Below is a small trained network, with its code and all its weights. Each question gives an input and a class and asks what happens when units are switched off, that is, made to give their printed mean instead of their output.

import numpy as np


def w(rows, s, z=0):
    codes = np.array(rows[::2]) - 128.0
    scale = np.full(codes.shape[1], s)
    scale[-1] = z or s
    return codes * scale


def f(y):
    return y / 2 * (1 + np.tanh(0.7978845608 * (y + 0.044715 * y**3)))


def log_softmax(a):
    a = a - a.max(-1, keepdims=True)
    return a - np.log(np.exp(a).sum(-1, keepdims=True))


def net(x, mask):
    res = np.array(x, float).reshape(1, 8) / 4 @ E
    y = f(res @ A[0][:, :-1].T + A[0][:, -1])
    res = res + np.where(mask, y, B[0][:, -1]) @ B[0][:, :-1]
    return log_softmax(res[-1] @ U[:, :-1].T + U[:, -1])


A, B = {}, {}
E = w([
[128,128,127,128],'x0',
[129,129,129,128],'x1',
[141,18,112,187],'x2',
[123,166,68,202],'x3',
[129,127,129,128],'x4',
[3,117,143,143],'x5',
[137,135,232,208],'x6',
[129,130,126,128],'x7',
],0.0053)
A[0] = w([
[137,141,112,164,47],'n0',
[32,107,131,142,99],'n1',
[63,87,127,117,46],'n2',
[149,133,161,144,153],'n3',
[130,42,114,151,42],'n4',
[219,143,135,110,29],'n5',
[228,132,128,125,60],'n6',
[34,121,132,132,65],'n7',
[127,53,113,147,74],'n8',
[117,103,38,82,82],'n9',
[142,129,157,155,90],'n10',
[225,129,114,142,100],'n11',
[153,134,189,177,166],'n12',
[140,135,103,156,94],'n13',
[89,177,77,208,123],'n14',
[180,118,150,160,70],'n15',
[121,127,92,163,2],'n16',
[116,33,118,110,126],'n17',
[142,47,113,161,53],'n18',
[42,125,136,137,77],'n19',
[145,143,149,102,181],'n20',
[132,155,206,167,42],'n21',
[146,131,101,152,254],'n22',
[130,90,193,50,128],'n23',
[145,172,186,155,75],'n24',
[115,253,164,82,47],'n25',
[89,103,154,119,149],'n26',
[140,101,109,106,18],'n27',
[140,70,124,154,38],'n28',
[130,189,44,220,85],'n29',
[134,50,116,162,90],'n30',
[125,110,72,79,79],'n31',
[116,57,197,45,124],'n32',
[145,128,208,193,78],'n33',
[142,71,125,163,78],'n34',
[112,160,101,155,141],'n35',
[119,133,132,131,152],'n36',
],0.011,0.0053)
B[0] = w([
[138,146,161,111,99],'n0',
[194,137,61,127,171],'n1',
[170,174,116,113,123],'n2',
[118,114,112,125,164],'n3',
[113,190,142,158,132],'n4',
[196,180,95,128,139],'n5',
[202,157,81,128,157],'n6',
[215,168,75,115,148],'n7',
[108,170,133,147,136],'n8',
[94,125,129,41,170],'n9',
[128,142,134,101,123],'n10',
[188,128,95,134,174],'n11',
[94,91,93,105,212],'n12',
[131,133,152,123,115],'n13',
[134,103,188,123,176],'n14',
[154,159,125,92,129],'n15',
[153,195,173,100,95],'n16',
[108,115,115,152,175],'n17',
[113,189,149,169,138],'n18',
[198,151,87,120,147],'n19',
[112,113,122,165,186],'n20',
[133,146,130,60,142],'n21',
[93,65,100,184,255],'n22',
[125,117,209,131,190],'n23',
[114,143,134,98,140],'n24',
[82,204,127,231,178],'n25',
[146,109,111,145,163],'n26',
[152,184,143,82,96],'n27',
[130,190,149,132,114],'n28',
[137,143,255,87,171],'n29',
[100,168,130,165,152],'n30',
[116,141,118,64,143],'n31',
[133,112,214,117,202],'n32',
[108,118,112,54,180],'n33',
[115,172,136,137,133],'n34',
[125,117,146,136,147],'n35',
[127,118,119,137,146],'n36',
],0.03,0.004)
U = w([
[119,202,127,178,72],'0',
[248,119,110,142,70],'1',
[151,80,121,154,255],'2',
[194,95,201,143,34],'3',
[105,130,91,65,94],'4',
[154,84,118,163,209],'5',
[159,85,120,160,193],'6',
[157,80,118,164,135],'7',
],0.013,0.0052)

Each question gives the input, the list of numbers given to net, and the class t.
The units are the neurons (one row each of A and B). Each row of codes is followed by its name. A weight is (code - 128) times the scale printed after its matrix; where a second scale follows, it is the last column's (A, B and U).
mask holds one flag per neuron, in row order. A switched-off neuron (its flag False) gives its mean, the last column of its row in B, instead of its output. The means were averaged over made-up inputs and are rounded, as every weight is.
A unit's drop is (log p(t) with every unit on - log p(t) with that unit switched off) / (log p(t) with every unit on - log p(t) with every unit switched off).
The circuit of an input: a set's keep is (log p(t) with only the set's units on - log p(t) with every unit switched off) / (log p(t) with every unit on - log p(t) with every unit switched off). Starting from the 12 units with the biggest drops (on a tie, the unit counted first), units are removed one at a time, each time the one whose removal leaves the highest keep (on an exact tie, the one counted first), for as long as the keep stays at least 0.8.
units of the circuit, in order: the units of the circuit, biggest drop first
top k neurons: the k neurons with the biggest drops, biggest first
drop when u is switched off: that unit's drop, to one decimal
input [6,-5,3,6,1,1,2,2], class 3: units of the circuit, in order -> [n29]
input [-4,-1,4,-6,-1,7,0,3], class 1: units of the circuit, in order -> [n1, n7]
input [3,-3,0,-1,-4,-6,1,-2], class 1: top 2 neurons -> [n6, n11]
input [0,2,-5,-6,1,-7,5,-5], class 1: top 3 neurons -> [n5, n6, n11]
input [0,4,-3,-7,-2,3,7,-5], class 3: top 4 neurons -> [n32, n23, n22, n9]
input [1,-1,2,8,-2,-8,-4,7], class 1: top 3 neurons -> [n11, n6, n5]
input [7,0,3,-7,4,-5,4,-5], class 3: top 2 neurons -> [n32, n23]
input [0,-3,1,6,4,-1,5,4], class 3: top 2 neurons -> [n29, n14]
input [-3,2,-3,3,-6,-7,-7,-1], class 1: top 3 neurons -> [n11, n6, n5]
input [-4,-5,-5,5,6,5,8,-4], class 4: units of the circuit, in order -> [n33, n21]
input [5,-7,6,0,3,8,-8,3], class 1: top 2 neurons -> [n1, n7]
input [-1,4,-2,-2,4,-1,6,0], class 4: units of the circuit, in order -> [n33, n21, n12]
input [-4,-2,-2,-5,-1,-8,2,-5], class 1: top 3 neurons -> [n6, n5, n11]
input [2,2,-8,-5,-5,-3,4,-2], class 0: units of the circuit, in order -> [n25]
input [6,6,5,-8,-5,-7,1,5], class 3: top 3 neurons -> [n32, n23, n1]
input [0,-6,1,-2,5,-6,8,0], class 4: top 2 neurons -> [n33, n12]
input [-6,-6,3,2,2,-3,-6,-3], class 4: drop when n26 is switched off -> 0.1
input [-1,4,4,8,4,6,-3,0], class 3: drop when n29 is switched off -> 0.8
input [7,-8,-6,-1,4,-5,-8,-4], class 4: drop when n9 is switched off -> 1.4
input [7,-1,1,4,-5,-8,8,1], class 1: units of the circuit, in order -> [n6]
